In the rows, 128 means zero.
Each row has a class, written as a number after it.
[111 116 121 158 120 162 142 124 115 117 138 129 118 112 114 112 109 154
 143 138 136  96 133  97 106 137  97 163 118 114 177 100 106  98 122 131
  93 148 148 162 140 147 118  72 131 163 125 167 132 118 131 140]
1
[ 86 179 191 109 148 179 138  96 123  88 161 102 131 151 172 129  96 166
 119  78 131 111 136 135 139  57 147  86 133 162  10 158 124 157  85  74
 140 151 130 145 126 106 155 136 140 190 158 117 134 101 212 106]
1
[165 164 175  82 122  95 108  58 116 133 138 137 157 151 111 102 110 109
 137 164 153 131 141 126  95  76 132 137 113 171  89 124 132 121 129  99
  97 135 121 136 157 123 136 121 113 100 120 128 140 147 174 128]
9
[177 147  87 161 129 142 159 105 143 151 100 133 113 115 133  88 149 133
 128 153 120 116 111 130  96 140 116 131 117 158 132 100 118 141 127 156
  74 152 130 133 126 174 102 103  96  58 151 204  93 121 114 169]
6
[170 155 101 127 129  89 124 162 147 117 126 137  92 126 116  79 116 140
 140 131 129 117 159 149 107 153 123 170 136 168 141  92 131 134 159 152
 122  78 105 134 144 121 103  99 137  94  98 158 120 127 115 132]
5
[117 179 161  62 137 122  91  76 121 177 160 106 133 157 159 135  80 152
 129 130 136 172 175 130 128  83 125 106 124 151  90 172 122 142  94 114
 135 127 109 126  97 144 148 149 126 186 109 113 100  79 150 111]
7
[ 62 168 102 115 134 135 140 147 123 122 135  96 134 158 162 116 131 158
 145  75 124 131 154 146 134 136 156  95 116 107  89 155 118 132 123  92
 154 117 126 127 119 100 151 128 130 211 139 120 118 131 190 105]
2
[134 138  96 129 148 127 119  63 134 215 123 146 128 125 161 131 143 143
 132 200 143 141 121 114 118 125  88 131  95 146 180  96 111 121 120 158
 114 129  88 148 116 136 125 115 139 139 142 183 111 142 133 136]
5
[167 135 116 122  90 154 135  59 133 156 139 107 159 172 125  73 125 148
 169 138 133 111 115 135 162  98 137  98 118 106 160 117  92 121 142 134
 102 204 118 156 107  88 104 129 128  59 162 164 149 144 133 147]
1
[181 125 171  87 110  75 140 111 172 136 145 161 137 114 109 110 134 121
 144 139 130  80  83 106 106  96 214 147 171  93 127  90 106 124 171 173
 138 132 134  99 132  63 165  97 139 153 116  76 153 118 100 115]
1
[171 136 144 139 126  99 175 168 117 121 115 128 107  90 143 113 142 181
 137 155 146 125 136 117  91 146 161 145 136 158 160  65 142 135 167 163
  98 100 113 129 135  91 121  85 116  46  71 182  89 132 109 126]
0
[192  91  98 106 131  57 104 155 146 143 127 158 116 149 116 109  92  85
 161 117 106 112 139  93 126 138 200 130 150  79 140  72 127  89 175 138
 120 141 178  97 128  91 132 127 120  89 120  78 104 137  87 137]
8
[150 127 131 111 126 102 116 170 135  70 124 137 149 132 142 138 117 105
 163 104 104 120 135 122 147 130 207 132 149 108 127 154 130 108 174 135
 144 146 125  74 132 117 128 169 126  37  77  87 133 140 121 119]
5
[156 143 120 110 135 134 133 124 132 146 178 127 123 124 101 156 163 142
 116 137 127 125 158 103 121 105 144  90 115 106  60 139 126  92 120  98
 148 180 151 115 132 120 144 110  89 175 112 118 105 150 122  76]
2
[208 151 149  82 152 144 131 124 130 125 132 143 109  90 109  94 136 145
  88 154 140  85  87 137  73 137 147 126 133 164 125  87 124 167 140 158
 149  69 148 111 124 123 120 103 144 113 135 137 131 124 104 130]
1
[145 148  83 108 137 118 152 115 138 137  93 120 135 148 141 122 124 143
 127 127 153 148  98 123  90 132 115  68 105 129 148 116  57 164 115 160
 117 191 148 202 106 127 138  75 128 146 162 156 109 118 166 169]
4
[141  93 134  87  72 130 124 119 156 154 145 163 191 119 133 140 160 107
 145 145 132 148 139 107 111  84 171 143 125 121 123 200 128 125 112 155
 128 191 130 105 135  83 180 114 139 157 107 153 173 121  92 145]
7
[ 93 137 110 143 126 163 144 163 133  92  99 125  96  83 116  96 134 141
  79 111 114 151 109 139  91 153 152 156 117 175 127 128 116 174 100 134
 139 107 158 134 120 123 110 103 125  96  99 165 121 155 132 118]
8
[181 108 136 110  98  98 143 129 147 145 141 138 140 126 103  99 113 129
 128 112 103 119 160  98 114 118 148 159 132  85 124 137 115  73 154 112
 124 130 151 124 148 103 155  64 153 187 106 122 142 125 145 129]
0
[167 196 122  74 164  54  93 167 123 144 155 158 103 186 160 162 130 141
 138 125 116 126 201 138 105 134  91 105 132 146 103 126 140 107 138 114
 111 110 121 129  95 177 123 113 145 103 131  83  89 105 167 107]
7
[ 82 146  99  74 115 111 105 131 102 116 143 151 136 137 157 133 136 164
 139 103 124 199 163 120  88 141 168  92 126 106  57 116 119 135 127 150
 117 146 123 149  92 101 167 118 185 150 156 148 132 110 174 126]
8
[192 127 148  57 110  88 117  78 114 185 150 150 180 185 125  90 108 128
 173 133 136 115 152 120 106  97 200 111 110 133 129 137 123 105 184 101
 135 180 145  91 147  62 176 126 146 146 116 156 145 153 161 171]
2
[117 138  89 171 121 152 135 109 128 170 131 119 129  77 130 160 131 118
 127 151  90 147 136 125 124 139  89 159 112 148  60 102 109 110 105 147
 123 147 118 151 125 150 121 153 106 176 150 148 128 137 111 141]
8
[109 148 142 115 123 123 132 130 109 127 132 114 129 145 174 129  94 131
 156 107 100 141 145 139 101 100 171 102 120  89  83 190 108 128 108  96
 140 121 122 130 101  94 189 108 180 242 134 139 118  98 188 155]
6
[164 107 133 124 134 126 119 192 124  88 153 141  96 127  55 128 133 167
 154 132 132 106 108 144 105 173 156 192 119 154 128  40 129  79 122 163
 139 131 172 136 124 114 115  58 145 151 109 121 136 152 132 129]
6
[138 152  98 112 123 125 134 185 145 110 144 130 136 102 163 161 153 148
 120 100  88 175 155 139  94 143 190  90 145 114  92 215 115 114 149 116
 122 157 142 100 101  90 167 129 137 151 110 146 127 122 145 126]
2
[100 129 107 135 130 130 173 225  99 144 109 156 124  96 137 167 153 160
 162 107 113 132 134 110  84 206 162 147 136 132 151  99 130  86 168 175
 151 124 127 123 122 144 112 115 166 165  96 171  97 154  89 154]
7
[107 128 124  61 120  80 110  94 149 184 114 116 142 159 145 112 117 116
 142 133 142 135 145  80 128 105 148 112 140 129 149 136 118 132 137 142
 150 148 125  85 130 119 136 100  96 108 108 128  90 142 116 154]
8
[ 82 121  96 122 116 166 163 196 133 122  90 106 135  80 143 131 124 165
 128  72 110 113 140 133 110 144 119 150 123 171 125 124 119 144 118 145
 148 110 143 132 140  96 111  87 131  85 107 199 138 143 136 165]
4
[115 146  74 150 105 170 139  71 140 147 106 110 138 128 124 126 126 135
 169 147 141 122 139 130 118 123  96 128 121 137 121 153 105 135 114 136
 102 178 137 165 134 155 101 132  88 109 165 148 150 138 130 150]
8
[131 156 138 110 132 129 129 142 144 119 135 112 120 133 145 103 117 169
 140  72 111 144 161 146 134 120 187 106 128 133 106 158 134 136 118  96
 118 125 139 134 116  86 121 137 152 110 155 117 156 110 166 122]
0
[145 121 168  62 130 104 121 124 133 121 103 165 162 117 140 159 131 110
 121 115  87 148 105 136  84 132 216 117 122 124 119 185 117 152 169 181
 134 190 119  95  72 100 189 139 180  75  93 144 123 134 117 191]
2
[110 142  91 170 132 126 130 112 122 176 138 127 128 164 134 152 136 144
 137 169 141 107 186 124 128 153  84 112 128 148 171 124 116 118 142 138
 123 169 134 197 140 148  97 108 141 107 110 136 136 172 185 166]
3
[ 91 180 105  89 180 116 100 161 109 139 144 131  92 150 174 100 120 152
 108  68 112 137 125 118 117 142 134  90 136 113 115 115 145 115 149 116
 164  93 128 123 101 134 160 126 145 158 158  92  81 102 190 113]
4
[150 161 153 119  97 141 116  80 115 160 116 101 133 125  96  98 132 141
 133 142 112 110 151 132 129 155  91 129 108 147 147  74  96 105 130 138
  87 134 137 154 130 133  81 134 146  33 135 160 150 149 145 177]
0
[116 158 141  90 163 121 106 115 117 116 142 117 116 134 137 134  83 147
 149 134 120 148 179 142 109 139 139 121 130 167  80 141 139 119 117  89
 149  90 127 123 134 121 158 143 153 133 118 100 133 112 181 151]
3
[105 147 129 114 129 158 121 187 143  43 156 115 103 174 170  73  55 156
 152  68  98 128 184 136 135 105 168  87 153 131 134 122 113 187 139  96
 101 134 144 134 100  90 129  99 130 137 141 152 106  88 183 172]
4
[173 142 130  89 107 121 127 114 109 122 173 174 160 140 133  99 137 125
 141 124 125  77 115  87  77 139 213 126 139 110 130 105 124 114 163 116
 137 134 105  90 142  90 161 128 112 156 130 150 112 128 128  90]
2
[175 102 112 140 132 136 125 171 115 133 147 144 119  94  82 119 153 153
 126 169 160 132 156 108 114 160 155 155 112 154 153  76 171 112 102 135
 143 111 157 131 148 121 120  81  97  99  84 128 119 136  90  89]
9
[143 158 136 117 153 164 138 121  95  89 167 115 139 108 158  89  97 146
 114 122 144  96 152 135 101 115 188 116  95 111 119 136 140 154 102  93
 132  93 119 121 145  95 168  83 130 213 136 136 122  86 154  89]
2
[123 145 108 137 139 101 137 130 133 151 127 130 117 132 120 102 172 125
 119 146 155 134 121 124 119 108 112 113 115 109  94 126 137 119 112 109
 116 141 120 106 145 120 145 134 111 106 132 150  93 105 131 128]
1
[170 135 120 153 123 111 144 107 150 177 116 135 131  98 126 146 153 137
 120 175 148 130 143 119 127 128 136 146 111 111 138 169 135 101 133 119
 112 139 150  98 142 136 125  92 135 154 102 113 130 118 119  87]
8
[134 159  90 112 159  82 132 201 152 105 134 135 100 178 147  96 114 156
 150  87 122 153 175 130 132 131 163  85 140  88  80 106 105 123 123  99
 151 141 138 128 124 105 150 141 153  98 127 105 101  90 173 120]
5
[101 134 121 136 137 134 111  59 178 175 127 136 133 142 137 121  94 134
 130 147 104 122 208 142 131  83 106 178 116 158 143  92  98 144 115 166
 109 136 111 148 132 129 127  78 148 124 151 170 169 117  96 159]
7
[  4 141 125 100 141 108 112 197  77 112 139  98 118 144 117  98 101 138
 140  61 103 168 223 142 178 165 156 109 106  89  75 132 150 127 102  87
 145 105 116 103 117 110 148 149 155 131  95 147  83 123 170 178]
3
[126 123  87 168 141 143 137  39 155 191 120 122 107  88 138 134 121 139
 116 159 106 150 136 135 156 120  94 143 126 141 166  84 110 135 103 147
 105  96 124 163 113 139  97  98 119 107 169 129 156 137 129 114]
3
[ 98 134 124  83 120 139 123  58 149 207 102 114 151 115 126 106 102 166
 122 138 121 182 144 117 148 124 128 140 140 144 188 131 103 133 122 153
  94 150 110 173 100 116 117 125 127  66 132 155 157 139 139 152]
4
[145 137 136 138 113 130 139 138 120 115 118 131 127 103 124  97 123 148
 140 126 130  74 130 124 102 135 138 158 131 131 151 129 129 146 151 145
 120 118 139 107 140 102 119 111 126  31  96 170 125 109 105 138]
8
[129 143 117 163 100 161 150  83 165 141 127 108 114  84 122  57  96 126
 127 145 117 108 150 131 142 104 101 169 127 146 190 117  98 172  92 124
  92 128 129 147 148 132 109  83 106 135 146 160 165 108 135 150]
1
[145 117 110 134 133 154 127  56 120 187 120 124 139 130 165  99  78 138
 131 136 107 127 137 104 131 112 109 107 104 162 190 130  98  94 123  94
  77 132 165 193 124 137 148  81 121 185 136 189 146 144 150 165]
9
[181 114 127 120 113 113 130 110 157 162 123 144 127 152 122  86 117 171
 138 175 149 113 149 148  93 124 133 198 116 195 167  62 126 144 143 186
 103 122 135 161 140 120 125  94 149 104 121 178 180 146 131 138]
5
[ 94 139  92 144 133  87 144 222 120 127 182 127 112 166 138 121 132 160
 120 111 116 124 228 159 124 130  79 144 133  85  73 137 139 117 151 116
 152 120  96 127 131 146 150 129 145 154 132 133 117 114 142 100]
3
[145 149 129 107 115 169 134  78 120 130 116 122 162  69 121 114 128 130
 147 133 120  83 129 116 114 150 205 131  98 156 134 123 114 122 107 138
  94 131 144 126 151 102 125 105 118  99 134 145 169 149 129 164]
0
[ 78 136 116 101 130 127 132 163 133 179 131 144 118 171 144 125 128 178
 115 113 126 172 160 116 121 138 140  81 152  88 113 133  92 150 133 119
 152 147 138 121  84 113 152 164 155 123 115 158  94 115 154 149]
3
[144 131 117 160 135 116 124 125 149 174 120 137 108  93 131 139 154 157
 135 137 128 154 133 102 140 153 134 152 128 147 190  99 128 112 132 176
 138 161 163 142 119 135 131  99 117 118 138 105 140 130 122 115]
0
[133 139 121  79  97 127 126 155 119 116 124 127 157 154 158  93 111 109
 155  74  98 152 174 123 125 135 166  88 123 125 104 163 127 139 120  89
 141 144 115 119 115 115 152 111 152 154 139 145 108 114 175 165]
6
[182 120  67 193 122 134 151  99 133 120 123 135 129 186 172 135  80 141
 157 141 155  84 147 146 121 133 134 138 119 144 178 143 101 146 142 133
 106 151 137 184 133 155  97  92 142 163 171 144 157 143 152  89]
3
[125 164 115 185 139 165 147  96  92 156 149 143 122 122 132 107 117 143
 129 141 123 133 150 111 112 124  62 139 133 130 147 129  92 131 158 121
  94 159 125 188 137 148  89 141 112  34 143 162 132 159 130 155]
7
[160 172 180  89 133 166 134  56 127 148 101 116 137  66 132  90 122 144
 126 118 114 121 109 117 128 111 181 109  91 164 105 110 130 117  91  99
  89 130 133 127 130  91 149 140 123  79 137 159 131 106 132 139]
0
[126 126  99 167 139 121 155 182 144 101 140 112 135 159 172 128 125 141
 128 102 102 152 172 130 123 107 137 116 143  68 111 150 111 134 146  84
 133 110 113 130 121  70 141  93 124 143 131 117 116 111 156 128]
2
[142 168 128 119 158 103 135 120 100 151 104 147 113  85  96 167 172 162
 138 140 139 126 119 134 114 163 109 153 128 141 131 145 135  86 146 185
 116 128 125 168 113 152 110  99 130  32 115 128 129 163 102 116]
5
[213 119 149 125 120 114 135 132 136 110 150 137 134 142 132 104 117  97
 121 122 111 115 106 122 104  88 171 124 161  84  87 137 118 138 181 132
  99 152 135 120 128 106 137 137 111 107 174 117 139 149 125 151]
6
[112 148 114 109 109 159 131  82 126 152 116 116 133  79 133 128 121 139
 184 116  97 107 152 104 120 166 179  94  97 148 196  56 108  83 118 128
 106 141 111 149 127 120 112  83 131 164 159 183 136 142 118 151]
9
[166  89 108 115  96  84 155 134 155 115 150 142 160 128 149 137 142 119
 136 124 105 109 119 113 103  99 176 144 150  65 141 152 123 101 161 151
 137 116  95 103 129  73 143  63 149 136 123 122 142 126 126 102]
3
[142 151 104 110 158 127 111 133 108 164 124 119 135 109 121 179 136 133
  90 130 163 159 157 123 122 167  88 132 105 135  64 158 136 102 111 122
 136 107 116 127 144 162 109 142 135 139 125 126  99 134 122  83]
7
[123 173 145 103 143 135 121 133 134 115 166 135 104 143 167 110 121 160
 139 109 133  85 161 100 112 129 146  83 150 139 100  85 142 131 128  95
 119 112 132 137 141 100 137 124 144 154 136 131 113 106 178 106]
2
[121 169 114 121 137 122 103  85 128 156 147  83 132 179 167  93 105 135
 128 108 108 125 222 141 163  86 131 101 122 101  63 161 153 155 130 109
 129 114 114 117 119 113 152 165  95 112 150 153  86 108 155 104]
7
[201 150 119  93 137 113 132 136 106  96  94 145 113 104 132  56  96 129
 155 120 135  91 107 119 105 175 201 137 137 174 218  87 141 129 139 148
 132  77 144 114 144 104 140  57 143  64 124 152 122 109 112 147]
4
[151 115  58 133 125 119 120 103 141 185 124 129 131 162 135 111 111 141
 131 161 127 138 156 118 134 134 110 131 119  79 143  85  77 119 157 163
 125 157 150 151 117 148 125 114 151 156 166 141 164 155 124 145]
8
[131 132  94  97  94 173 154 130 114 159  90 129 132  49  87  83 135 161
 114 126 109 143 104 126  83 162 151 189 119 171 149 106 106 114 105 160
 103 102 146 122 121 106 122  61 113  64  88 216 134 156 108 188]
1
[ 30 148 108 128 147 139 121 125 109 107 131 116 145 119 172 122 102 142
 128  93 129 142 203 141 132 132 205 103 114 108  76 175 141 152 135  98
 158  93 106 122 150 110 166 181 170 192  94 122 142 113 169  92]
0
[117 127 115 104 122 127 112 143 154 123 133 131 108 122 160  99  90 103
 153  71 104  85 134 132 130  80 156 108 151 103 149 128 111 153 169 120
 127 139 136 118 122  85 137 131 107  69 133 113 137 147 122 145]
6
[176 145 156 109 135 124 128  85 144 183 126 149 109 125 128 116 118 159
 121 161 125 122 142 123  82 124 144 128 112 166 190 118  97 154 154 143
 103 167 148 148  98 131 138  71 137  74 115 144 128 147 142 159]
6
[ 90 184 143 116 144 153 122 180 116  70 149 134 116 129 157  76 137 150
 104  88 126  97 144 150 108 131 191 113 150 109  88 148 143 150 140 116
 121  88  96 116 130 102 159 139 173 160 154 154 148  95 140 139]
1
[145 138  83 144 136 147 155 180 154 177  93 164 109  72 136 149 124 166
 144 128 119 102 146 137  91 186 128 177 138 169 112 113 114 122 130 150
 144  81 159 109 128 109  97  96 170  89 128 141 146 133  76 130]
8
[132 134 101 154 103 121 183 161 132 122 110 124 128 135 119  82 135 133
 143 131 134 120 140 140 119 118 130 164 136 110 131 136 117 126 133 134
 108 111 119 141 150 108 100  93 127  95 102 177 128 157 105 129]
7
[124 168 105 156 133 112 114 152 141 104 145 104  96 128 164 110 104 150
 136  87 112 154 149 139 119  97 150 108 146  86 133 126 116 117 153 132
 114 129 133 161 114 109 131 106 136 173 146 122 137  98 166 112]
9
[202  93  98 143 118  74 125 177 118  62 176 169 114 159 121  99  84 108
 175 133 141 124 134  91  99 126 175 166 145  83 160 124 116  90 199 131
 100 135 144 110 152  97 121  66 143 108  71 105 121 137  95 124]
7
[146 167 143 147 102 130 145  80 129 177 144 110 140 152 124 137 138 155
 119 158 129 134 136 114  78 112  69 134 123 154 140 154  71 116 128 169
 125 196 167 201 115 162 117  76 123 225 134 164 136 143 142 126]
2
[130 109  82 137 137 156 125  81 136 200 125 121 116 104 134 124 111 130
 127 139 109 143 170 111 120 158 106 133 101 147 213  64 107 142 114 150
 110 116 142 143 119 147  86  80 109 101 172 153 119 150 110 157]
7
[139 198 168  61 148  95 104 134 105 171 137 126 113 139 142 143 106 149
 142 113 122 178 144 129 102 140 165 103 160 141  89 161 134 115 161 153
 126 139 141 113  94 135 153 157 141 173 126 119  83 125 169 178]
7
[165  91 135 129 127 167 150 168 124 116  93 152 137  89 107 150 146 159
 118 172 131 156 119 133 111 170 167 176 116 154  72  75 133 126  89 150
 115  88 125 109 124  85 119 122 187  63 118 183 154 153 102 161]
0
[184 130  97 149 138 110 140 160 154 106 128 140 113 136 138 152 138 164
 141 154 139  99 133 123  87 144 141 155 129 155 101  96 135 124 165 170
 133 131 131 141 138 117 139  84 141 163 124 151 127 129 146 114]
4
[153 177 127  72 172 126 136 120 141 151 132 141 129  91 122 124 145 130
 115 131 168 103 116 136  95 125 146  78 110 166  84 137 128 148 147 137
 113 157 142 123 152 122 129 118 115  93 159 106 126 140 121 147]
4
[129 117  91  92 130 129 127 145 150 119 107  82 140 158 170 120 115 143
 176  99 106 157 200 127 149 123 213  74 113 138 146 107 138 136 127  90
 144 115 135  96 131  76 142 100  91 124 121 134 110 139 184 172]
5
[197 130 169  88 151  82 117 137 105  92 156 179 162 184 133 123  95  96
 143 120 125  88 149 118  97  91 182 143 136 144  88 122 149  96 180 113
 134 138 143  96 153 106 156  82 144 129 127 102 119 145 149 156]
3
[219  87 118 135 123  87 123 172 147 133 120 154 129 121 118 143 135 101
 148 128  79 127 125  99 137 146 203 124 151  57 120 100 120  95 161 143
 131 140 163  98  98  50 144 117 135  87 153 104 116 140  69 147]
8
[158 181 152  69 143 124 124  91 130 152 116 122 141  57 114 135 136 125
  95 134 147 144 127 111 132 142 160 110 114 149  92 176 121 143  99 153
 130 143 137 139 130 146 139 125 120 176 146 116 136 143 124 105]
0
[147 155 169 129 158 146 139 123 127 139 123 100 131 122 145 116 129 126
  71 144 150 119 139 134 115 124 118  94 128 173  92 102 125 150 120 133
  99 130 142 130 156 133 139 124 109 109 167 155 107 113 122 161]
4
[118 112 102 119 117 137 116  60 150 183 147 145 123 170 146 127 110 167
 154 161 113 107 141 113 118 100 117 135 129 145 181  97 100 137 155 149
 102 153 107 143  96 117 119 106 126  91 137 177 140 150 138 143]
4
[109 157  97 138 146 139 130 111 119 192  98 115 142 131 150 119 123 113
 138 144 145 147 153 122 151 120  95 115 131 153 134 122 121 123 131 145
 114 158 143 161 145 154 101 129 116 140 159 145 136 167 132 199]
1
[181 127  86 105 164 113 130 176 117 173  70 121 106 100 112 131 120 133
 126 120 125 112 126 130 119 216 120 147 121 158 160 116 135  88 110 123
 119  59 165 147 128 140 132 109 101  94 122 126  98 150 123 167]
5
[150 128 132  88 118  99 116 167 164  92 133 176 133 164 155  99 111 103
 163 119 120 100 145 108 127 109 192 120 158 129 147 120 104 133 155 137
 120 145 123  94 133  91 145 104 146  83 116 128 140 138 100 161]
5
[124 165 129 115 131 125 120 118 111 163 118 111 137  98 108  98 136 103
 107 128 147 155 147 108 144 134 122 122 131 132 127 202 125 108 122 121
 123 138 146 140 158 132 104 137 104  91 111 136 124 175 112 133]
5
[165 154 115 111 150 153 103  49 167 167 139 125 129 121 141  76 106 137
 147 150 156  80 121 120 140 121 137 136 124 173 208  89 118 154 127 149
 137 128 132 128 155 119 106 126  90  87 183 119 156 133 132 107]
5
[128 116 150  69 137  92 113 157 121 107 135 155 148 110 123 108 103  82
 129 101  87 123 130 126 121 145 213 153 111 147  84 137 140 106 145 141
 183  99 156  81 136 114 173 117 190 188  87  75 156 153 118 156]
3
[160 133 106 143 124 153 123  83 167 177 152 104 133 100 145 132 116 140
 173 153 107 113 153 130 160  96 110 134 111 115 174 127 111 100 134 135
 115 144 123 151 126 108 108 109 108 189 164 121 169 135 124 128]
5
[188 136 147  93 109 110 119  47 135 145 119 105 155 170 117  80  92 125
 156 143 125 126 133 136 112 116 120 128 112 169 185 140  88 142 137 164
  93 192 130 161 116 157 123 116 100  32 138 148 134 115 128 189]
5
[158 154 110 143 150 113 120 134 120 152 134 129 142 131 116 138 154 106
 106 183 141 140 161 140 115 136 111 121 112 101  56 110 123 104 153 131
 118 121 128 127 146 146 133 183 104 131 118 113  96 143 115 106]
5
